Below are the code and all the weights of a small trained network. Each question names an input and a class and asks about switching units off, where a switched-off unit gives its printed mean instead of its output.

import numpy as np


def w(rows, s, z=0):
    codes = np.array(rows[::2]) - 128.0
    scale = np.full(codes.shape[1], s)
    scale[-1] = z or s
    return codes * scale


def f(y):
    return y / 2 * (1 + np.tanh(0.7978845608 * (y + 0.044715 * y**3)))


def log_softmax(a):
    a = a - a.max(-1, keepdims=True)
    return a - np.log(np.exp(a).sum(-1, keepdims=True))


def net(x, mask):
    res = np.array(x, float).reshape(1, 6) / 4 @ E
    y = f(res @ A[0][:, :-1].T + A[0][:, -1])
    res = res + np.where(mask, y, B[0][:, -1]) @ B[0][:, :-1]
    return log_softmax(res[-1] @ U[:, :-1].T + U[:, -1])


A, B = {}, {}
E = w([
[78,254,178],'x0',
[127,127,128],'x1',
[128,128,128],'x2',
[129,125,129],'x3',
[245,124,253],'x4',
[12,44,234],'x5',
],0.0069)
A[0] = w([
[179,137,78,129],'neuron 0',
[140,152,95,59],'neuron 1',
[225,158,193,109],'neuron 2',
[177,165,100,52],'neuron 3',
[163,33,69,95],'neuron 4',
[83,119,89,18],'neuron 5',
[95,86,169,90],'neuron 6',
[134,92,98,152],'neuron 7',
[106,47,147,117],'neuron 8',
[89,92,175,72],'neuron 9',
[107,232,141,85],'neuron 10',
[61,185,7,127],'neuron 11',
[199,84,221,82],'neuron 12',
[75,115,79,32],'neuron 13',
[79,152,100,93],'neuron 14',
[156,59,102,69],'neuron 15',
[200,152,65,53],'neuron 16',
[173,128,188,68],'neuron 17',
[83,88,167,144],'neuron 18',
[86,100,169,97],'neuron 19',
[96,98,161,60],'neuron 20',
[82,213,169,17],'neuron 21',
[155,150,114,30],'neuron 22',
[93,81,167,90],'neuron 23',
[94,126,94,42],'neuron 24',
[121,90,92,119],'neuron 25',
[103,177,139,2],'neuron 26',
[158,130,175,53],'neuron 27',
[59,129,198,88],'neuron 28',
[174,29,105,30],'neuron 29',
[171,126,179,78],'neuron 30',
[120,137,128,188],'neuron 31',
],0.012,0.0058)
B[0] = w([
[192,155,109,176],'neuron 0',
[119,131,102,132],'neuron 1',
[60,70,94,210],'neuron 2',
[144,159,55,152],'neuron 3',
[106,178,204,190],'neuron 4',
[68,103,91,142],'neuron 5',
[155,167,79,166],'neuron 6',
[133,118,162,155],'neuron 7',
[177,182,126,180],'neuron 8',
[157,161,79,166],'neuron 9',
[127,174,187,180],'neuron 10',
[117,66,134,255],'neuron 11',
[70,103,98,209],'neuron 12',
[55,89,85,157],'neuron 13',
[93,109,140,159],'neuron 14',
[92,193,190,152],'neuron 15',
[187,166,82,181],'neuron 16',
[53,83,101,163],'neuron 17',
[208,144,68,192],'neuron 18',
[175,140,79,169],'neuron 19',
[150,144,101,147],'neuron 20',
[96,189,181,166],'neuron 21',
[105,182,83,123],'neuron 22',
[162,157,81,169],'neuron 23',
[65,107,111,136],'neuron 24',
[92,122,162,151],'neuron 25',
[69,200,137,126],'neuron 26',
[104,119,121,141],'neuron 27',
[171,157,116,198],'neuron 28',
[49,255,193,165],'neuron 29',
[24,87,80,157],'neuron 30',
[175,92,160,155],'neuron 31',
],0.0089,0.009)
U = w([
[180,167,21,94],'0',
[1,42,78,82],'1',
[77,196,255,89],'2',
[143,83,146,253],'3',
],0.0097,0.012)

Each question gives the input, the list of numbers given to net, and the class t.
The units are the neurons (one row each of A and B). Each row of codes is followed by its name. A weight is (code - 128) times the scale printed after its matrix; where a second scale follows, it is the last column's (A, B and U).
mask holds one flag per neuron, in row order. A switched-off neuron (its flag False) gives its mean, the last column of its row in B, instead of its output. The means were averaged over made-up inputs and are rounded, as every weight is.
A unit's drop is (log p(t) with every unit on - log p(t) with that unit switched off) / (log p(t) with every unit on - log p(t) with every unit switched off).
The circuit of an input: a set's keep is (log p(t) with only the set's units on - log p(t) with every unit switched off) / (log p(t) with every unit on - log p(t) with every unit switched off). Starting from the 12 units with the biggest drops (on a tie, the unit counted first), units are removed one at a time, each time the one whose removal leaves the highest keep (on an exact tie, the one counted first), for as long as the keep stays at least 0.8.
units of the circuit, in order: the units of the circuit, biggest drop first
unit that matters most: the unit with the biggest drop
top k neurons: the k neurons with the biggest drops, biggest first
drop when u is switched off: that unit's drop, to one decimal
input [8,1,-6,8,-6,-3], class 2: top neuron : neuron 10
input [-8,-2,-3,-8,-3,-5], class 2: units of the circuit, in order : neuron 4; neuron 29
input [-3,-4,-2,-2,-6,-3], class 1: units of the circuit, in order : neuron 11; neuron 18
input [-6,5,7,4,3,0], class 2: units of the circuit, in order : neuron 29; neuron 4
input [-8,-7,1,-5,7,3], class 2: top 2 neurons : neuron 29; neuron 4
input [4,8,-8,1,1,-3], class 2: top 4 neurons : neuron 18; neuron 10; neuron 19; neuron 11
input [6,2,4,-3,8,8], class 0: top 2 neurons : neuron 28; neuron 18
input [8,6,-5,1,-7,-5], class 2: top 3 neurons : neuron 10; neuron 21; neuron 2
input [-2,-2,5,-7,-6,-6], class 3: top 2 neurons : neuron 11; neuron 18
input [-1,5,-3,-5,-3,-2], class 3: drop when neuron 14 is switched off : 0.0
input [-4,1,2,2,1,0], class 2: drop when neuron 18 is switched off : 0.1
input [-6,1,-6,5,4,5], class 2: drop when neuron 18 is switched off : -0.1
input [-5,-3,0,0,2,0], class 2: drop when neuron 29 is switched off : 0.2
input [2,-5,3,6,8,7], class 1: unit that matters most : neuron 12
